Each row is followed by its class.
[  81   88  -70   71   -6  -71 -260 -335 -399 -383  -69  -64  -33   27
 -157  195  145 -162  232 -121  -22 -391  247  -83  123  110  -68 -476
  -24 -444  172 -109] : Q_416
[-136   29 -428  -27   86 -150 -144  -59 -586 -195  160  145 -195  -28
 -353   96    0  -64  336   50   54 -587  102  365  216  222   -3 -250
  -36 -520  -43   87] : Q_746
[ -51  274  -46 -232  209 -218    9 -100  -86  234   43   47  -47   72
  128  -64 -127  283  165   69   86  -49  -93  315 -194   21 -188 -230
  120   87  -81  -31] : Q_296
[ -82  -93 -143   23   76 -301 -261 -299 -509 -436    3  -17 -167   48
 -360   31  -79 -269   42   30  -28 -378  160  204   38   40   -7 -668
  -91 -645  253 -278] : Q_296
[  46  348 -100 -170  120 -189  -32 -146  -44  261   28   59  -54   53
  216   19  -35  159  254    7  -15  -69  -30  308 -187   13 -214 -211
  225   59 -107   73] : Q_296
[  16  367 -136 -193   77 -154   -7 -136  -66  158    8   31  -18   44
  188  -59  -93  130  235   10   45  -49  -78  255 -146   80 -187 -260
  169   75 -164   69] : Q_296
[  24  -14 -259  -61    9 -189 -139  -35 -412 -181  -11   78  -14   62
 -242  134    5 -143  229  -15  157 -483 -106   -8  207  -85 -134 -439
   30 -571  -18 -244] : Q_686
[   6  -50 -195  -74   73  -71 -120 -280 -545 -156  -75  -75 -107   24
 -165  108    0 -115   86 -233  -37 -275  108  185   75   52  -51 -297
   -7 -446  151  -27] : Q_662
[  37  218 -133  -95  209 -359    5 -182 -179   82   47   75 -105   62
  284  -43  -71  134   57  -13 -159  -62  -84  299  -97   53  -70 -292
   55  -92  149  -16] : Q_37
[ 167  -40 -194 -223  155 -151  -97 -133 -714  -29   91 -138  -15  100
  -79  206 -134 -194  319  -72  -90 -533  -49   87  162   80 -188 -340
   32 -524 -138 -118] : Q_419
[-277    9 -221 -102  167 -161 -198 -332 -447 -211  154   42 -177  -21
 -299 -142  -75 -242  220  101  105 -239   53  418   50  159  -68 -520
  -42 -620 -338  -18] : Q_483
[ -70  -23 -262 -135  133 -110  -56  -98 -341  150  151  -10  -38   40
  -18   43  -22 -128  243 -102  -77 -469   14   61  103  125 -280 -125
   46 -237  -95  111] : Q_598
[-103 -464 -126 -235  150 -116  -63  -22 -505 -277   43  -98  -80  -43
 -227    7   12  -39  126   79  -31 -302  219 -232  164  101  -18 -249
 -278 -371  108  -85] : Q_37
[ -64  142 -347 -113 -102 -154  -68   79 -507  131  201  138  -56   72
 -111  119  -12 -233  197   15  127 -499  -68  170  147  208    7 -268
  128 -402   10  -46] : Q_746
[ -46  477 -116  -59   44  -49  -37 -211   91  359  -49   71   -2  -20
  248   15 -159  109  156 -145  114   14 -140  232 -163   95 -195 -155
  206  200 -147  118] : Q_296
[  44  249 -288   76 -230 -197 -246 -141 -401 -198  127  -16  -97  210
  -97  117 -190  -90   76 -150 -138 -277  261  404 -101  220  157 -464
   -5 -294  495   49] : Q_746
[ 101  344 -278  -42 -247  -63 -108 -148 -461 -379   13   25  -46   14
 -131   72   21  -36   79  158   24 -165  266  222   16  134  266 -433
  -31 -368   34   89] : Q_746
[  22  357 -355  219  -61 -135 -259 -156 -228   29   -9  172  -61   13
  -84  136 -160 -132  175 -199   40 -368  138  182  -13  322  119 -406
  182 -241  298   98] : Q_662
[  46 -197   55 -157  203   59 -180 -278 -478 -170 -228 -161   27  -44
 -248  232 -142 -175  191 -331   71 -340  149 -211  138   35 -177 -297
 -124 -385   45 -185] : Q_746
[  31 -147 -439  231  -27 -252 -291 -134 -578 -340  -18    8 -164  151
 -192  318   18 -297  171  -42  -76 -592   62  -65  214  155  136 -575
  -58 -630  202  -11] : Q_37
[  39  211 -148 -127  133 -179  -16 -169 -129  152  -27   19  -52   61
  333   -5   -1  124  175 -184  -91 -119  -53  185  -59  112 -137 -175
   74   83   41  157] : Q_296
[  46   83 -425  144  -54 -132 -155  -63 -351 -353  -28   87 -141   49
 -181  -16   54  -85  178  166  144 -396   79   88  212   88  129 -408
   90 -467  -51   58] : Q_37
[ -37  348 -134 -138  232 -280  -35 -122  -49  122   67  154  -76   68
  124  -66 -193  216  164   78   72  -87 -139  321  -73   -1 -180 -378
   66  -62 -146  -48] : Q_419
[ -37  234 -429  260 -101  -91 -194 -168 -221 -181 -148  141  -64  -15
 -189  148  158 -266  211 -250   71 -437   21  158  215   55   36 -287
  184 -399  104   54] : Q_686
[ -87  100 -183  -37   -8  -23 -189 -208 -221  332  -55  -32   -3   10
   25  189 -101 -207  227 -349  -70 -232   -4   50    6  107 -248 -167
  230 -103  297  -15] : Q_483
[ -75  203  -90 -178  178 -245   -9  -95 -152  125   78   27  -67   76
  101    5  -98  193  163  158   23  -96  -90  289  -97   29  -72 -236
   53   10 -118    9] : Q_416
[ -84  369  -60 -133   29  -48   26 -160   78  281  -10   45   54  -27
  197  -70  -98  208  170  -62  103   66  -55  226 -174   11 -148 -109
  164  186 -129   96] : Q_483
[  46    3 -241  -99   92 -288 -203 -251 -899 -145   94 -119 -165  168
  -60  357  119 -103  272   65 -330 -438  152  288    9  268   64 -423
   23 -491  294   91] : Q_416
[  19  161 -140  -84  156  -78 -279 -347 -415 -305 -109   50 -123   88
 -289  204   55 -121  248  -10  154 -258   55  137  124  -90 -114 -575
    5 -691 -262 -166] : Q_746
[  17 -118 -143   -8 -165  119 -134  -41 -496   31   18  -75    9   -8
 -212  199 -113  -96   12  -82  200 -406  102 -101  156  102  120  -39
  -33 -302  194  -19] : Q_483
[  35  315  -23 -137   76 -200  -68 -271   10  253 -127  -37   -4   48
  317   78  -34  168  130  -71  -91  158  -48  204 -252    5 -144 -192
  175  148   98   71] : Q_416
[-102 -198 -248 -242   16  -62    0  -30 -440 -296  113  -52   34  -33
 -281 -248  -67  -42  103  -31   43 -441   94   16  227   84 -163 -155
 -205 -329   -3  -45] : Q_483
[  28  363  -28 -247  201 -166   30 -234 -119  113  -79   44  -34  -12
  106    1  -10   68  198  -41   56   29 -106  253 -162  -28 -236 -277
  194  -63 -189  -97] : Q_296
[  96 -255   46 -208  107 -229 -132 -194 -563  -78  -30  -76  -21   21
   32   58    3 -248   65  135 -164 -207  166 -219   27   69    4 -338
   33 -530  243  -79] : Q_37
[  64  453 -111 -104   97 -224   -8 -157  -45   83  -38  104  -93   64
  170  -30   62  154  186  136   80   37  -24  365 -144  -16  -53 -271
  271  -37 -125   37] : Q_419
[ 104  172    3  -94   50 -150 -257 -393 -612 -396  -38 -124  -32  150
 -148  210  -67 -306  329   75  -23 -347  169   50   16  123    9 -675
   51 -654 -126  -88] : Q_746
[ -63  311 -109 -109  211 -191  -18 -153   63  226  -28   70  -37   42
  199   21 -159  132  211  -84  127  -50 -158  192 -124   55 -175 -194
  120   76 -154   42] : Q_686
[  12  387  -26 -164  226 -210  -12 -261  -79  182  -45   50  -55   24
  200  -28 -162  149  151  -87   18   99  -35  378 -245    8 -163 -413
  177   -9  -46  -45] : Q_598
[  50  233  -54 -302   43  -72  149   40 -118  234   39   -6    6   32
  229   38  -73  210  146   22  106  -34 -162  131  -32   -6 -148   27
   81  172  -96   18] : Q_686
[ 190  156 -151   30  -13 -192 -297 -267 -554 -184   -5   -9  -43  138
  135  295  -61 -201  183   87 -146 -370  158 -154   41  254  249 -504
   11 -479  185  150] : Q_296
[  62  257 -143  -75  181 -207  -86 -201 -114  101  -94   33 -136   43
  135   87  -69  215  167    3   27   17  -82  351 -126   -6 -117 -268
  150  -27    7   -4] : Q_416
[-117 -167  -92 -233  258    8  -56 -199 -523  146  157 -169 -133  140
 -101  275   52 -166  227 -145   15 -436  -50   23  148   52 -242  -70
  -31 -354 -275  -23] : Q_662
[  42  151 -380  -40  -75 -143 -226  -84 -572 -162   22   -6  -83  126
 -229  241  -10  -15  118  174  107 -294  127  114   30  145  298 -480
  -18 -488   -6  -16] : Q_37
[   2  204 -272   33  -42 -107 -237 -308 -133  -88  -68 -106   -8   55
   49  181  -51   15  210 -225 -213 -271  196   47  -33  168 -126 -209
  -83  -34  197  184] : Q_746
[-159  177  -87 -117 -149   82  -59 -122  102  128  -17    8  160 -137
 -135 -217 -239   74  -13 -372   50  -50  175   32  -55  113 -243   15
  -89  168  281    4] : Q_37
[  98  407 -357   75 -291  159 -221  -65 -230    8   36   60  -28   59
  -50  233   51    8  319  -54  279 -410   -5   46  190  141   -9 -226
  128 -179 -181  129] : Q_296
[  71  296 -125 -158  114 -160   44  -76 -129  296   -2  -45   45   69
  263  113  -81  134  173  -99 -108  -47   -8  136 -213  139 -118  -81
  176  162   90  112] : Q_686
[  26  234  -67 -108   74 -161  -25 -133 -112  185  -25   -9   18   88
  216  111 -173  163  192  -73  -20  -94  -91  127 -122   -3 -101 -227
  111   78   76   24] : Q_483
[ -41  -62  -37   94  130  -45 -325 -388 -411  -80 -118 -118 -126  153
 -228  320   94 -186  182 -259   99 -384   24   37  137 -126 -234 -507
   77 -575   67 -300] : Q_37
[  15  140   79 -205  221 -149   77 -182  -10  333   12  -46  -20  -62
  272   62 -116   95  105 -118  -72  103  -72  137 -230   57 -227   34
  102  162   24  -18] : Q_416
[ -72  299  -51 -191   75 -117   70  -79  -76  259   65   -4   49  -64
  162  -62 -159  138  182  -27   86  -26  -20  181 -165  153 -122 -167
  134  184  -11  -31] : Q_416
[ -48  291   65 -198   33 -142   39 -117    9  264   -5   13   58  -25
  234   -2 -106  158  135   16   35   63   -8  121 -223   94  -83  -81
  103  185   30   32] : Q_746
[ -90  479   18 -182  139 -152  -22 -295   73  262  -67   45  -30    9
  213  -42  -34  167  198   24   49  186    5  339 -291   10 -176 -287
  244  133 -157   88] : Q_598
[  98  173   34   37   63  -77 -202 -335 -456 -229  -21  -71  -56  180
  -48  258  -70 -161  161 -289   40 -464   88   30   73  100  -71 -478
  -18 -369  167 -111] : Q_296
[ -50 -179   44 -261   83 -156  -52 -181 -683 -231  262 -144  -68  139
  -80  -60  -59 -146  236  114   -9 -500  174  110  148   84 -105 -353
 -100 -531  -66  -21] : Q_419
[-211  101 -189  162  255 -148 -252 -299 -305 -177  -30  127 -155   31
 -381  132    1 -189  291 -238  198 -571  -20  213  208   25 -283 -548
   93 -504   -4 -251] : Q_416
[ 108  495 -290  326 -276  -78 -283 -299 -328 -201  -22  -15  -17  124
   88  440  -34 -261  253 -254 -164 -521  209    7   71  371  187 -348
   70 -140  389  280] : Q_686
[  15  375  -10  -79  177 -152  -82 -304  160  190 -109   22    5   18
  201  -21  -80  174  233 -162   27   53  -20  218 -267  -18 -275 -226
  191   97 -106   41] : Q_296
[  21  220  -16 -182  125 -240   25 -172 -196  116   31   -8  -15   91
  316    8  -84  129  237   22   14 -211 -110  185  -40    7 -123 -323
   67    0 -145   66] : Q_598
[  34  387 -200  -99   94 -267  -59 -118 -103  244   20   86  -68   38
  217  126  -85  192  172   21 -103  -72  -54  289 -191   87  -67 -247
  155   86  142   36] : Q_296
[  30  368 -114  -83   60 -284  -66 -149  -69  230   22   41  -51  109
  298   89 -107  228  200  206  -61  -12  -36  250 -207   24  -28 -281
  181   64  -16  146] : Q_419
[ -79  403  -76  -56  114 -240  -55 -196  -21  253  -11  138  -62   68
  144   11 -159  122  143   15   24   -5 -136  367 -183   28  -80 -266
  235    0   14   50] : Q_662
[ -52  229  -39 -128  209 -211  -45 -197 -106  228    7   48  -35    7
  206   54  -71  167  188   23  -20  -42   -8  230 -175   79  -78 -206
   78  -22  -89   71] : Q_746
[  41  291 -149  -26   85 -214 -111 -182  -68   64  -96    7  -29   49
  118   93  -32  252  152   -7   -7  -56   21  223 -159   20  -72 -274
   89    9  132    9] : Q_686
[  40  174 -112  -30 -120 -213 -227 -271 -663 -161  116 -117 -156  157
  -61  398   67 -158  282  -24 -179 -391  277  273  -64  262   85 -462
   18 -341  325   38] : Q_419
[ -42  186 -205 -116  176 -315  -11 -138 -188  210   67  146 -101   17
  210  -31  -41   10  107  114  -66 -102 -175  287  -69   63  -75 -208
  154 -163  -50   66] : Q_483
